Here is a tiny trained network, its code and every weight. The questions are about switching its units off for an input and a class, where a switched-off unit gives its printed mean instead of its output.

import numpy as np


def w(rows, s, z=0):
    codes = np.array(rows[::2]) - 128.0
    scale = np.full(codes.shape[1], s)
    scale[-1] = z or s
    return codes * scale


def norm(h):
    return h / np.sqrt((h * h).mean(-1, keepdims=True) + 1e-5)


def f(y):
    return np.maximum(y, 0)


def log_softmax(a):
    a = a - a.max(-1, keepdims=True)
    return a - np.log(np.exp(a).sum(-1, keepdims=True))


def net(x, mask):
    res = np.array(x, float).reshape(1, 7) / 4 @ E
    u = 0
    for l in range(4):
        y = f(norm(res) @ A[l][:, :-1].T + A[l][:, -1])
        res = res + np.where(mask[u : u + 4], y, B[l][:, -1]) @ B[l][:, :-1]
        u += 4
    return log_softmax(norm(res)[-1] @ U[:, :-1].T + U[:, -1])


A, B = {}, {}
E = w([
[132,228,123,127,121,126,131,129,135,137],'x0',
[128,128,126,127,128,128,125,129,130,128],'x1',
[128,128,129,129,128,129,130,129,127,127],'x2',
[130,125,140,117,91,124,128,1,143,123],'x3',
[45,136,161,108,138,192,67,130,127,105],'x4',
[127,128,128,128,129,128,128,129,128,127],'x5',
[128,128,128,128,127,128,128,128,129,127],'x6',
],0.0066)
A[0] = w([
[125,251,137,135,123,130,140,132,125,136,250],'0.n1',
[80,134,147,116,122,180,89,123,128,127,10],'0.n2',
[160,130,113,135,137,111,143,247,119,133,149],'0.n3',
[83,135,143,129,146,160,109,217,121,127,80],'0.n4',
],0.013,0.002)
B[0] = w([
[139,208,43,85,140,91,59,127,192,117,238],'0.n1',
[47,129,179,116,126,128,111,73,145,72,207],'0.n2',
[4,151,143,134,198,123,119,34,139,139,248],'0.n3',
[254,130,95,121,54,155,153,238,119,112,230],'0.n4',
],0.0069,0.011)
A[1] = w([
[137,98,185,171,100,178,188,233,90,134,25],'1.n1',
[214,122,123,122,85,149,103,248,120,121,91],'1.n2',
[176,92,190,160,64,187,192,174,96,120,44],'1.n3',
[67,88,202,202,194,150,194,148,70,198,7],'1.n4',
],0.012,0.0012)
B[1] = w([
[147,122,182,138,219,71,119,50,84,126,221],'1.n1',
[145,111,74,104,139,226,115,255,69,84,254],'1.n2',
[194,108,176,158,200,70,132,64,62,154,195],'1.n3',
[94,147,155,47,43,114,55,47,149,31,216],'1.n4',
],0.0076,0.0056)
A[2] = w([
[247,87,80,128,83,78,153,99,141,137,113],'2.n1',
[223,200,105,120,51,65,120,172,167,177,3],'2.n2',
[179,59,164,151,77,62,216,113,82,150,23],'2.n3',
[110,59,209,178,63,142,192,101,140,138,149],'2.n4',
],0.012,0.00068)
B[2] = w([
[217,125,49,75,65,134,54,87,139,219,227],'2.n1',
[130,56,213,176,99,234,171,129,62,164,255],'2.n2',
[100,125,125,103,161,6,183,197,178,2,197],'2.n3',
[114,104,135,181,97,132,188,252,173,128,210],'2.n4',
],0.007,0.0064)
A[3] = w([
[122,59,122,153,248,146,180,109,20,138,95],'3.n1',
[78,179,93,201,235,38,152,123,163,245,8],'3.n2',
[140,218,139,140,120,107,83,133,197,147,50],'3.n3',
[64,24,215,171,155,179,165,152,101,101,95],'3.n4',
],0.011,0.0014)
B[3] = w([
[187,110,212,135,145,64,99,80,91,113,221],'3.n1',
[111,189,61,136,222,110,185,160,114,254,187],'3.n2',
[106,48,165,135,146,83,170,122,88,115,253],'3.n3',
[116,128,152,231,117,164,188,141,147,188,254],'3.n4',
],0.0087,0.0061)
U = w([
[34,139,155,76,118,99,80,32,150,48,248],'0',
[206,89,219,169,198,128,115,140,32,87,86],'1',
[192,70,68,109,74,24,171,184,204,105,104],'2',
[70,87,183,237,86,169,194,149,188,134,81],'3',
[80,185,60,122,222,95,166,131,123,211,128],'4',
[151,183,73,94,128,204,86,254,114,76,85],'5',
[218,107,99,112,57,186,106,58,103,214,110],'6',
],0.0084,0.0016)

Each question gives the input, the list of numbers given to net, and the class t.
The units are the neurons (one row each of A and B). Each row of codes is followed by its name. A weight is (code - 128) times the scale printed after its matrix; where a second scale follows, it is the last column's (A, B and U).
mask holds one flag per neuron, layer by layer. A switched-off neuron (its flag False) gives its mean, the last column of its row in B, instead of its output. The means were averaged over made-up inputs and are rounded, as every weight is.
A unit's drop is (log p(t) with every unit on - log p(t) with that unit switched off) / (log p(t) with every unit on - log p(t) with every unit switched off).
The circuit of an input: a set's keep is (log p(t) with only the set's units on - log p(t) with every unit switched off) / (log p(t) with every unit on - log p(t) with every unit switched off). Starting from the 12 units with the biggest drops (on a tie, the unit counted first), units are removed one at a time, each time the one whose removal leaves the highest keep (on an exact tie, the one counted first), for as long as the keep stays at least 0.8.
circuit, biggest first: the units of the circuit, biggest drop first
most important unit: the unit with the biggest drop
top k neurons in layer l: the k neurons of layer l with the biggest drops, biggest first
input [-4,-1,-4,4,-3,-4,1], class 2: circuit, biggest first => [0.n1, 0.n3, 2.n3]
input [-7,-8,-4,1,5,6,2], class 3: circuit, biggest first => [3.n4]
input [3,7,0,5,-2,-2,-5], class 6: top 3 neurons in layer 0 => [0.n3, 0.n4, 0.n2]
input [-2,0,-5,8,-8,2,-6], class 2: circuit, biggest first => [0.n1, 2.n3, 2.n1]
input [-7,-5,-4,-8,-7,4,-4], class 0: circuit, biggest first => [1.n4, 0.n3]
input [3,-5,4,0,-4,-2,-3], class 4: circuit, biggest first => [0.n4, 3.n2]
input [-2,-8,1,-5,8,2,-2], class 1: circuit, biggest first => [0.n4, 0.n1, 1.n1]
input [-2,3,2,3,6,4,6], class 3: circuit, biggest first => [0.n1, 3.n4]
input [-7,8,5,7,-5,-2,2], class 2: circuit, biggest first => [2.n3, 0.n3]
input [8,-2,0,3,-1,4,8], class 6: circuit, biggest first => [0.n3, 2.n2, 0.n1, 2.n3]
input [-5,-6,-3,4,-3,8,-3], class 2: circuit, biggest first => [0.n3, 0.n1, 2.n3]
input [-2,2,0,5,-5,-6,2], class 2: circuit, biggest first => [0.n1, 2.n3, 0.n3]
input [3,-6,-8,0,-5,-4,-2], class 4: circuit, biggest first => [0.n4, 3.n2]
input [5,5,8,-6,0,-7,3], class 4: circuit, biggest first => [0.n3, 3.n2]
input [7,0,1,0,1,2,2], class 5: circuit, biggest first => [0.n3, 0.n1, 2.n2]
input [-7,6,8,-8,-1,-3,0], class 0: circuit, biggest first => [0.n3, 1.n4]
input [3,6,4,0,-8,1,-6], class 4: most important unit => 0.n4
input [-8,-4,2,7,1,-7,-2], class 3: top 2 neurons in layer 0 => [0.n4, 0.n1]
input [1,-6,-8,-2,4,3,-2], class 5: top 2 neurons in layer 0 => [0.n4, 0.n2]
input [-3,8,-7,-4,-4,-1,7], class 0: most important unit => 1.n4
input [-1,-6,-4,-7,5,-5,7], class 1: top 2 neurons in layer 1 => [1.n1, 1.n3]
input [-8,5,8,6,-4,8,-6], class 2: top 2 neurons in layer 0 => [0.n3, 0.n1]
input [1,7,-4,4,-4,-4,-7], class 6: top 2 neurons in layer 2 => [2.n1, 2.n2]
input [-1,8,6,-1,8,-6,-6], class 1: top 2 neurons in layer 0 => [0.n4, 0.n1]
input [7,2,-2,0,8,-8,1], class 5: top 2 neurons in layer 0 => [0.n3, 0.n4]
input [-1,-1,4,-5,-2,-2,-1], class 0: top 2 neurons in layer 0 => [0.n3, 0.n1]
input [-7,-6,-8,-4,-5,5,6], class 0: most important unit => 1.n4
input [-7,8,2,2,-1,-2,0], class 2: top 2 neurons in layer 0 => [0.n3, 0.n4]
input [-1,-2,-7,8,-3,5,-1], class 2: top 3 neurons in layer 0 => [0.n1, 0.n3, 0.n4]
